Rows, each with the group of its hidden value
[ 196  190 -126   79 -315 -268   31  144  110 -205 -138   16  312  135
 -284   74  270 -135   99  -88  211 -211 -164 -329 -469  -11 -197  309
 -223  224   90 -152  -76  396  144 -455 -194   88   41  235   20] -> [93]
[ 441  156  222 -251  -73    7  258   41  -71  -96    0 -217 -252  -20
 -268 -254   68  -24  247   42 -221  283 -179   10  238  -83 -178 -202
 -443 -155  -44  294  -71 -176 -101  101  -16  -62 -118 -240  -12] -> [91]
[ 140   77   67  -52 -190  230  -15   -8 -327   55 -275  105  -37  101
  -85   89 -221   87 -453 -231   -9   52 -139  365 -193 -177 -354  -57
  273   44  -74   21  219 -122   84 -111   51  -20  227  107  204] -> [99]
[ -47 -486   97  423  164  159   85    8  253  -79 -310 -501 -182 -200
 -532  162 -133   63 -501 -491 -344  -60 -123 -189 -150  -49 -223   99
  178    0  -22 -227  371  325    8 -335   35   53  -48  492 -225] -> [95]
[ -57  302 -120  -40 -224 -153  -56  -38 -191   77 -152  -51  -11  -97
    1   95  -72  -87  -96  223   33  106   23  163  -93 -247  -86  145
  177  -49 -248 -107  575  -36   21 -209  227  214  121   85   17] -> [95]
[-213   76 -182   -3   48 -158   68 -168  100  239 -118  227  -92  213
  314  261 -248  -35   71  -89   87   52  193  482 -178 -341   59   21
  294 -104    0 -185  320  116  151   61  208 -101   46  111 -111] -> [99]
[ -73  299   47  112 -109 -164  114  -96   69  -59  -31  -75  184    4
 -194    9  121  -67   22   42  141 -134  -30 -165 -154   48  -95  170
 -229   81  123  -68  116  252   85 -228  -90  -72   39  439   47] -> [99]
[-165   60  158  333 -136 -211  -48 -157  171 -123 -237 -101   75 -177
 -184  142   37  -65 -306  -20  106  -11  -36 -108 -206    5   44  309
  274  -66   45 -182   47  196   65 -142  -70  -29 -162  340 -101] -> [93]
[ 171  -18  209  182  -97 -114  119   12   75 -210 -110 -217  -15 -210
 -336 -114  179 -102 -108   -6  -89  197 -207 -196   72   89  -96  225
 -195 -166  -62  114   52  166 -124  -12 -114  -50 -227   36 -178] -> [103]
[  98  286  291  -31   51   -8  191 -159   -3  -36   83   -4   60  -10
  -25 -179   29  -36  177  116  146  154 -118    3  121  162  -16   38
 -478 -161  141  312 -217    4  -25  182 -202 -317 -118   87  -46] -> [93]
[ 274 -291  143   44 -248  -12  -77   34 -213   -1 -388  117 -451   63
  132  219 -256  -14 -453 -275 -340  505 -202  424   19 -399 -123 -238
  688 -264 -384   37  120 -367  110  111  232  188  -62 -298   13] -> [88]
[ 322   42   55   28 -256  -91  -22  150 -146 -168 -106  -38  106   74
 -154   18  110  -34  -95 -175    8   85 -270 -243 -270   36 -319   39
 -169  151 -131   70 -180   86  101 -318 -192  103   81  153  175] -> [88]
[ 309   -8   77 -135 -146  -45  -12  147 -157   32  -94  335 -146  432
  310  113 -123    0   65 -262 -156  186 -161  201 -145 -173 -170 -344
   57   45 -149  162 -259  -97  269 -120 -100   34   97  -34  312] -> [88]
[ 364 -179  183   75 -226  -67  -99  210 -123 -164 -265 -208 -330 -154
 -159   27   -6  -95 -211  -20 -425  416 -311 -106  107 -182  -92  -87
  221 -189 -440  118  157 -227   11 -207   61  372 -149 -222  -21] -> [103]
[ 249  183  224   16 -270  -56 -352  229 -175 -125 -220  188   81   78
  169   70  -44  -79  -88  147   23  113 -285 -142 -263   32   23   56
  151   33 -238  188 -302 -143  232 -427 -311  270  -41  -74  264] -> [93]
[   7  476 -188 -146 -277 -330  130 -164  -73   46   -1   75  102   49
   37  115  109 -118  224  192  279  108    6   99 -155 -231  -68  118
  -41   44   53 -121   63 -132  113   -2   87   21   80   95   18] -> [104]
[ 226 -149  -73  -20  101 -218  474 -131  393   39   17   82 -262  307
   42  169   70 -168  500 -278  -50  334 -155  131  110 -278  115 -170
 -249 -232  288   63 -347 -112  201  394   23 -228 -227 -153 -417] -> [91]
[ 225  133  208  -80 -222   56 -260  238 -312  -38 -199  167 -107  100
  137   10 -116   19 -222   32 -249  145 -179  111  -74  -77 -150 -157
  264   47 -336  165   19 -167  133 -355 -147  245   54  -32  435] -> [103]
[ -78  380  309  135 -153 -448  362 -321  283 -146   31   87    6   56
 -109 -129  277 -169  228  153  116   53   71   -6  192   27  179   77
 -281 -266  270   47  -81  267   11  302   -3 -374 -300  222 -117] -> [93]
[-308  229 -211    3  230 -242  147 -198  223  273  133  146   36  164
  406  183 -134 -130  468  155  194   75  186  223  -38 -157  230  103
 -182 -126   80  -45  238  163  152   73   73 -146  -15  211 -231] -> [95]
[ 317  274  170 -132 -310 -333  308 -196  -53 -133    7 -118 -230  -12
 -151  -44  197 -101  184   47  -42  414 -178  -49  191 -178  -98 -217
 -169 -142   22  107 -298 -380   59  265   79  -40 -126  -60   20] -> [91]
[  99  -37  244  111  130  332 -192  247   55  -67 -225 -165   39  -56
 -281  -14 -119   73 -223  -93 -188 -174 -213 -177 -188  150 -103   98
   -6  145   47  102  -82   94   99 -529 -414   98  -47  223  169] -> [91]
[-320 -164   36  378  291   23 -194 -106  289   29 -160 -420   63 -412
 -145  209 -196   33 -233  -19   79   -4   -2 -230 -273  101   93  429
  199   -6   -8 -195   73  176    3 -303 -196   43 -174  413 -289] -> [104]
[  70  343 -127   33 -330 -387  252 -147  120 -155 -100    2  237  -71
 -319  -35  308 -196  126  128  364    2  -16    8 -193 -114  -92  479
 -208  -99  154 -140  205  329 -105   90   74 -160 -116  -15 -309] -> [93]
[ -32   28   76   36   49  186 -211    4 -149   93 -234 -341 -203 -354
 -104  120 -288   41 -302  147 -165  236 -118   73   -7 -151  -32   77
  351  -80 -258   -6  313 -370    4 -246   34  284   -8   31  -34] -> [91]
[ -65  527  105 -123 -213  -41   72 -111 -173   32  -79  207  167  154
  -58  -83    0   36  -88   85  163 -214  107  277 -150  -51 -197   46
  -36  103  125  -20  217  180   44 -127  -32 -194  152  300  336] -> [93]
[  -2  226 -147  -33 -177 -501  352 -221  250   53    4  223 -112  318
  164  193  126 -199  428  -29   97  151   71  190  -16 -358  128  -89
  -45 -146  155 -146   10   52  223  216  215 -120  -82   70 -173] -> [93]
[ -44  243 -188   -8  -82 -127  168 -134  -39   69   -6  112  218   44
    6   75   47  -92   64    4  329   69  -21  180 -186  -71 -153  303
 -166   -8  104  -32  175  161    1   85   -7 -186   73  127 -150] -> [88]
[ -89  241  -20  -31   15   37  155  -75   58  126 -122  158    7  142
  -14   45  -84  -75   59   57   52  -57   36  354   -6 -180   28  103
   -5 -116  148    0  371  110   70   13   60 -141   11   70  -96] -> [93]
[  99  380 -148 -109 -263 -281  129 -102  -45  -34  -11 -103   86  -43
 -146   80  160  -96  175  124  203  112  -78  -93 -163 -159 -144  125
 -119  101   53 -112  -34 -134   82  -94    6   74   51  130   16] -> [91]
[-180  364 -308 -136  -45  186 -170   82 -189  241 -201  -70   84  -69
  -80  221 -212   12 -135  198   51 -156   23  243 -257 -284 -129  191
  326  224  -43 -225  604 -188  137 -495   51  316  285  213  153] -> [91]
[ 208   40  133    7 -434 -157 -260   19 -347 -123 -328  249  -26  -65
  130   84  -89   27 -517  -93   81  320 -108  339 -290 -152 -256  163
  613  -74 -350   -6  -82  -91  -44   25  -21   48  -53 -233  207] -> [103]
[-213  -23 -308  -52  277 -329  224 -135  544  290   60  483  -73  608
  556  387 -143  -71  644 -300  146  -52  262  421 -289 -333  260 -106
   91   26  390 -225 -354  250  384  156  -84 -304 -113  123 -142] -> [91]
[ -85 -237 -324   68  232 -268  246  -27  503  227    2  440  -56  707
  471  432 -144  -95  524 -519   51  -88  111  258 -374 -319  127 -169
  -14   58  281 -208 -238  390  454  -25  -34 -211   11  244 -174] -> [99]
[ 126  272 -154  -32 -440 -224  -54  115  -36  -54 -306  154    1  150
 -128  253  120 -151  -76   50   -6  -16 -142   63 -260 -358  -49   79
  423  123   -5 -236  135 -161  274 -347   39  335   58   19  149] -> [91]
[  90 -373  516  283  290  356 -256  255   83  -95 -283 -429 -294 -272
 -252 -134 -299   83 -382  -73 -578   53 -173 -200  113  171   17  -32
   38 -196 -345  243  290  199  -75 -481 -189  176 -220  125  -13] -> [95]
[-130 -290 -275   20  511 -189   76   19  449  328  156  277 -141  439
  733  337 -295 -100  709 -217   -6  213  104  214 -157 -190  307 -104
 -171 -123   12   40 -219  210  301   53 -110 -130 -128    0 -328] -> [88]
[ 288   21  199 -131  -74  -65  217  -29  -90    2  -27   82 -261  263
   84  -64  -85    9  108 -207 -215  238  -82  199   99 -151 -177 -368
 -191 -130 -101  204  -58  -31   81  108   73 -133   11  -10  129] -> [95]
[-384  -50   79  334  398  112 -152   49  278   69    0 -218  176  -99
  -56  116 -124   86  -97 -111  -84 -301   56 -289 -236  261    8  214
  -72  230   93 -118   74  451  116 -555 -397  -35  -22  765  122] -> [103]
[ 142  -86 -233 -116   53  315 -205  206 -234  191 -264 -140  -91  -91
   11  180 -377    8 -151    0  -70  161 -169  259 -234 -288 -177  137
  205  -21 -329   16  526 -200   34 -355  107  327  192 -201 -154] -> [93]
[  -8  160  -46    3 -168 -112 -117   -3  -56   81 -193  456  127  301
  341  226 -138  -63  -55  -70  236   22  -32  336 -355 -159    2  117
  295    4   10  -26  -87   68  242  -82  -99  -55   50   12   97] -> [99]
[  -9  327  -25  -78  -67 -153  331 -187  146   44  -28   98   -6   95
 -119    4  115 -120  226   83  136   65   13  254   77 -176   33  109
 -142 -132  295   -9   87    1   33  241   33 -239 -108    8 -167] -> [91]
[ 162  238   55 -105 -339 -140   55  -50 -155  -83 -262 -141 -150 -189
 -306  -77   16  -39 -201  132  -66  150    6  250  -11 -288 -182  134
  222 -156 -185  -85  457  -36 -160   -9  252   84  -56 -182  -41] -> [104]
[ 101  -58 -133  -73   11  314 -205  114 -195  174 -327    3 -120 -109
   45  243 -344   -5 -275    8   -4  267 -215  388 -168 -286  -66  172
  471  -82 -156   29  233 -427   81 -119   -5  230   51 -299 -148] -> [91]

Next part:
[ -36  128    6  -88  -77 -130  -42  204 -115  -70  -84   -2   15   43
  338  -38  158 -116  -10  -68  -13   19 -216  -34  -15 -167   19 -100
  -94  -24  -50  -60  218 -209 -119   19  -14    4  -54   15  154] -> TH
[ 156  254  177  -88  -44  -82  -53  178 -102  -69  -25 -142  100  129
  -67 -241  198 -162   45   21  342    8  -32 -130  169  -99 -261   11
  293  394  -31 -192  105 -283   34  -44  -72 -189 -118 -156  -14] -> LG
[ -51  -97 -106   -3    0  -19   51 -147   45  232 -158   77  123    7
   -3   88   -5   38   28  -41 -140   72 -107 -145 -195  -55  156   -9
   -5  -59 -213  -10   90  -70 -127  -64   29   48  162   -4  -33] -> FG
[ -44  -71  177 -260   71  151   81  -75  -86  436 -121 -119  320   45
 -243   72  119 -129  -11 -110  -16  227    4 -131   10 -157  151   87
  410  120  -49   50 -174  102  167  -88  -76  -49  -71 -125  192] -> FG
[ -56  -22   77  106   20    6   23  -56   30  139 -163  127   84  -22
    1   16  -47  -71  -66  -30 -107   -2  -80  -34  -24  -39   19    4
   -4   -2 -129  -89  117  -34  -16  -47  -29   62   27  116  -38] -> PH
[-158   84  197  -45   -4  -75    2  177  146  117  -67  -36   39   85
 -116  -65  123 -294  -43   13  160  -17 -116  -83  206  -44   16   10
  313  207  -92 -101  -67 -132  -47    6 -140  -39   10  -89  -12] -> FF
[ -74 -105 -133  -39  -28  -43  230 -117  -50  -16   41   25   13  -58
 -134    2   93  168   33  138 -101   62 -134 -176 -170   50  227  -95
 -113 -176  -65  181  -52  -83  -98  -66   12   83  189   33 -144] -> CL
[  90   76  305  438  101   93   90 -124   36   15  -69  119  -62 -145
 -303  -58 -257  107  -32   60   40 -118  165  123   43  183 -219  166
  100  119  156  -86 -232  206  161 -178  -79   66 -144  265 -383] -> PH
[ -33   17  139  -91   40  -28   36   36 -165  194 -102   -2   46  158
  -64   56   11  -60 -141  -78  -24    4 -142 -129  -50 -190  155 -113
  -44  -59 -148  -43  -74  -40  138 -156   48  164 -184  119   76] -> CL
[  32   54   16   81  -27  -29  131    1  -10 -180  -35   48  -35 -136
   45 -110   85   66   91  113   43  -25  -84   11  -14   41  -84   -1
  -45  -26  115   -5  128  -90 -159  -16  -81 -113   72   20  -38] -> LG
[ -10   -5 -127  -23  -32  -32  124  -84  -44  -55  -21   67   18  -57
   38  -19   92  121   74   97  -34   20 -120 -127 -200    3  121 -106
  -99 -104 -103   44   92 -121 -153  -46   66   15  162  -33  -91] -> FF
[ -56  -49   62   58   40    0   86  -56   -9  114 -130   65   71   25
  -62  -11   -8    8  -10   26  -22    9  -86  -73  -84  -54   57  -16
  -26    5 -117  -43   34  -69  -51  -81    7   39   50   65  -97] -> FS
[ -48  223  239   82 -170 -166  -48  256  -53 -133  -44  -47  286  -37
   20 -379  182 -153 -126 -105  153  182  -87   99  246  -88 -390   96
  145  370  197   30  238 -256  237   72 -258  -15 -221   17  -81] -> FF
[ -71  114    0  -18 -114 -189  -60  227   -8  -46  -67  -16   41   13
  321  -46  165 -154  -16 -112  -43   68 -209   -6   96  -98  -38   -2
  -19   48  -48  -23  265 -246 -149   91 -129  -30  -17   21  118] -> Fj
[  29  -16  -16  168  -30  -64  -14 -157   26  260  -38  103   53   27
 -173  145 -137  -31 -185 -106 -278    3  -40 -188   32   89  106   21
   50  -22 -317  -18   19  -22  110  -79  -16  222   25  237 -176] -> TH
[  61  120  -76  -84  -55 -137   22   98   -5  -55   69  -81  -75   42
   84   14  190  -42  103   30   88    7 -115 -170   45   31   52  -29
  120   65 -158  -28   82 -233 -221   28  -44 -121   90 -108    4] -> HJ
[  -3   10 -105  -88  -83  -23  137  -21 -144  -54  109  -23  102 -159
   77   10  198   77   27   29 -180  180  -88  -98  -34   55  116  -11
   13  -96    8  214   85  -71  -42   58  -58  -15  101   12   17] -> Fj
[ -73  -84 -148  -44  -14  -47  123 -158   31  125  -32   95   64  -47
  -91   53   75  104   14   75 -103   85 -126 -196 -212   -7  186  -59
  -58 -109 -189   85   42  -98 -126  -43   43   37  191  -38  -66] -> PH
[  47   98    8  -56  -27   25   50   41  -56  -84  -60  -27   90  -61
  135  -96  154  -15  158   49  100   37  -46  -30  -59  -22  -43  -14
  133  101    8  -51  124 -120 -154    4   -1 -139   97 -137  -21] -> FG
[-115  -88   95  166  113    2  177  -64  192   80  -77   76 -226    3
 -272   83 -118  -37   41  191   33 -205  -63 -107    9  131  183  -14
   69  -92  -68  -89 -284   61 -195 -141  -55   47  169  115 -214] -> CT
[-253   10  384  124  -14   41  255  207 -175 -183   22  -53  237  -93
    4 -256  148   88  -82  -46   76  176  -95  316  112  -59  -68   21
  -67   62  311  311  -40    6  210   16 -121  111 -233  130 -237] -> LG
[-154  -59   37  -27  -17  -39  148   33   29   29  -61  -26  154   -8
  -59 -118  150    9   66   64   66  118 -117  -53  -47  -36   52   11
   60   86  -20   94   28 -157 -110    7  -68  -38  136  -79 -138] -> FS
[ -73   59   84 -170  -34  -42  102  165 -116  -26   29 -132   77   63
   62  -46  223  -72   45   -5   81   82 -136  -67   54  -76  123  -65
  121   46  -27   84  -23 -145  -55    7  -36  -19  -11  -82   16] -> TH
[-210 -134  -42  -95   -9   30  247    0  -45  -40  -41    5  154 -165
   90  -70  213  108  128  110  -63  192 -152   19 -169  -53  155   -6
  -72 -122  144  238   35  -48 -187   42  -60  -72  195  -76    3] -> FS
[ 178  299   81   12  -99  -92 -136   94  112    4   31  -58    7  -41
  -84  -82  108 -251   29  -15  147  -36   37 -142  266  105 -236  106
  494  340  -50 -196   55 -138  -22   27 -165 -179   -5 -135    2] -> CT
[  85  175  182  -22    0  -41  -52   91 -195   25 -104   -7  138  148
  -14 -169   68  -58  -73  -39  194   17  -59  -88  -36 -187 -143  -81
   26  221 -115 -164   98 -191  169 -120   66   41 -208    3  -62] -> FG
[-111   48  346 -285  -17  171  180  360 -335 -119  -21 -292  381 -174
  314 -222  431 -180  146  -91   67  367  -47  273  277 -174  -98  151
  316  167  518  237   74   24   82  158 -304 -281 -183 -108  353] -> HJ
[  81   49   90 -116  106  136  142  -80 -305   -2    4   38   30  -20
  -78  -21   93  108   11  157   62   21  -17 -140 -210 -110  100 -138
  -62  -63  -36  -18 -102   24   87 -158  174    3  -68   11    1] -> FS
[ 195  246 -119  105 -121 -124  -72  -75  -34  -97  195  137 -101 -136
  -98   11   49  -76 -154  102 -155  -52  -10 -286  122  210  -76  -53
  106   50 -242  -70  136 -147   67   22  -11   51   69  112 -121] -> TH
[  84  147  106   22  104  180   32  -35 -167  -22    9  133  -72 -323
   84   35   56  -46   55  200  -68   17   79  -21 -105   10  -66   59
  118  -47  243  -77 -151  233   -4  -55    9 -163  -15   37  169] -> PH
[ -12  -48  107  -36   89   68  160 -102  -41  146  -41  -12   43   40
 -270   14   29   44   27   94   76    8  -20 -141  -70  -14  124  -18
  121   23  -96    1 -173    6    3 -134   26   -2   31  -15 -112] -> FS
[  12 -108   66  390   60 -110  156 -158  141   63  -57  129 -202   30
 -344   57 -243  104 -101   80 -100 -174  -41 -102   81  209   32   46
 -147  -85 -170  -64  -74  -37  -34 -150 -125  162   47  372 -353] -> HJ
[ -92   11   64   -4   15  -79  164  114  -36  -74   82  -63  -74    6
  -60  -41  156    2   42  118   83   25 -112  -85   63   46  102  -24
   26    7  -17   88  -95 -132 -117   -5  -84  -34   54   17 -112] -> HJ
[ -93  -34  -32   68  -29  -71  159   14  -42  -92  -24   27  -11  -21
   34  -51   53  106   38   77  -37    1 -145  -48 -114   14  117  -80
 -150  -99  -24   92   13 -117 -123  -49    5   91  110   81 -189] -> CL
[ -20   27 -177  -77  -87  -65   59  -36  -57  -38   -4   73   47  -88
  166   22  141   24   22   34 -154   62 -164 -145 -135  -16  138 -109
  -78 -131 -128   59  193 -143 -152   23   34   22  167  -20   39] -> CT
[-156   72  399 -167   11  244   70  271 -380   10 -139  -83  455 -232
  348 -197  265 -223  -36 -129  -96  345  -29  301  129 -271 -130  105
  191  115  484  148   85  166  285   85 -177  -89 -271   37  347] -> FF
[  15  -48  -81   56  -34  -41  178 -102  -85  -74   77   68  -17 -103
 -118   -9   62   82  -49  135 -174   31  -84 -169    8  129  109  -57
 -102 -129  -93  105   68  -96  -18  -16  -57   69  138  169 -128] -> Fj
[  15   85   56    1  -96  -65   81   80 -138 -127  -28  -58  201  -17
   18 -241  155   37   26    8   83  124  -78  -25    1  -46 -131  -12
   24  158   71   62  151 -207   61  -10  -73   -5  -17  -12 -140] -> CT
[ -63   11 -117  -51  -40 -169   64   23   69   55   57   13 -120   39
  -31   99  114  -30  -10   55  -48   -7 -177 -226  -12   36  197  -67
   -1  -85 -224   32   -5 -180 -195   -4  -37   20  133   -5  -17] -> Fj
[-154  -89   -5 -105    7   56  154   -4  -69   35  -99   42  162 -101
  126  -28  164    4   63   53  -85  139 -141  -14 -134  -98  146  -43
  -38  -94   19  102  101  -48 -124   20  -16  -35  133  -44   72] -> PH
[  90  107  -62   11  -84  -92  -38    2 -109    8  -64   24   85   23
  133  -28   49    7  -19  -72  -72   33 -103 -117  -79  -59  -22  -54
  -34   29 -144  -54  196 -171  -18  -44   31   56   -2   45  -34] -> CL
[-282  -72  167  336  -37   53  391  -76  -14 -124  266  -55  188 -197
 -257  -70   10  502   44  -39  -33  220   55  290 -163  290  179   80
    4  -34  169  648 -412  172  143  -24   44  303   -1   64 -838] -> FF
[ -65   10  -27  -88  -57  -86  136   73  -85  -66   76  -45   35  -17
   16  -37  198   -2    1   55  -35   93 -147 -120   37   12  125  -63
   -3  -38  -70  130   60 -174  -73   34  -66    5   74    7  -30] -> Fj
[ -37   13  173 -108   64  201  142  152 -190  -26  -93 -143  105 -282
  290  -11  173  -54  257   35  -51  170   23  187  -12  -69   -7  181
  233  -26  524  107 -170  235 -134   15 -175 -257   -1  -44  269] -> TH
[ 270  305  176  -10   33   38  -43  134 -211 -186   76   -4 -171 -124
   95  -42  120 -168   11  110  103  -98   42  -66  219   35 -206    7
  182   97  112 -222   48   -8   31  -27  -90 -212 -184   68  221] -> HJ
[  27   96  -43 -141  -57  -15   31   40 -164  -14   -5  -27  114    4
  150  -23  173  -11   35  -18  -20   80 -113 -117  -97  -88   88 -105
   41    3 -110   21  118 -138  -44  -14   71    3   32  -77   33] -> CT
[ -39  -57  -68   17  -28   12   59 -118   43  159  -99   56  146  -37
   -2   57   23  -13   23  -40 -155   68  -74 -110  -76   24  125    1
   94  -14 -193   13  113  -61  -95  -12   -7   39  177    1  -79] -> FF
[  70  110 -144  -65  -95  -81   50   -1  -45 -118   50    8  -17  -90
  112  -18  156   32   83   65  -36   21 -108 -144  -69   43   46  -69
   30  -43  -59   25  129 -152 -165   13   -1  -57  136  -70    1] -> CL
[ -28  -79  -12   68   64   44  132 -173    6  132  -74  111   10  -50
 -156   60  -42   88   10   99  -78   -6  -42 -132 -167   28  137  -26
  -25  -86 -130   -5  -66   20  -62 -111   47   52  122   64 -131] -> PH
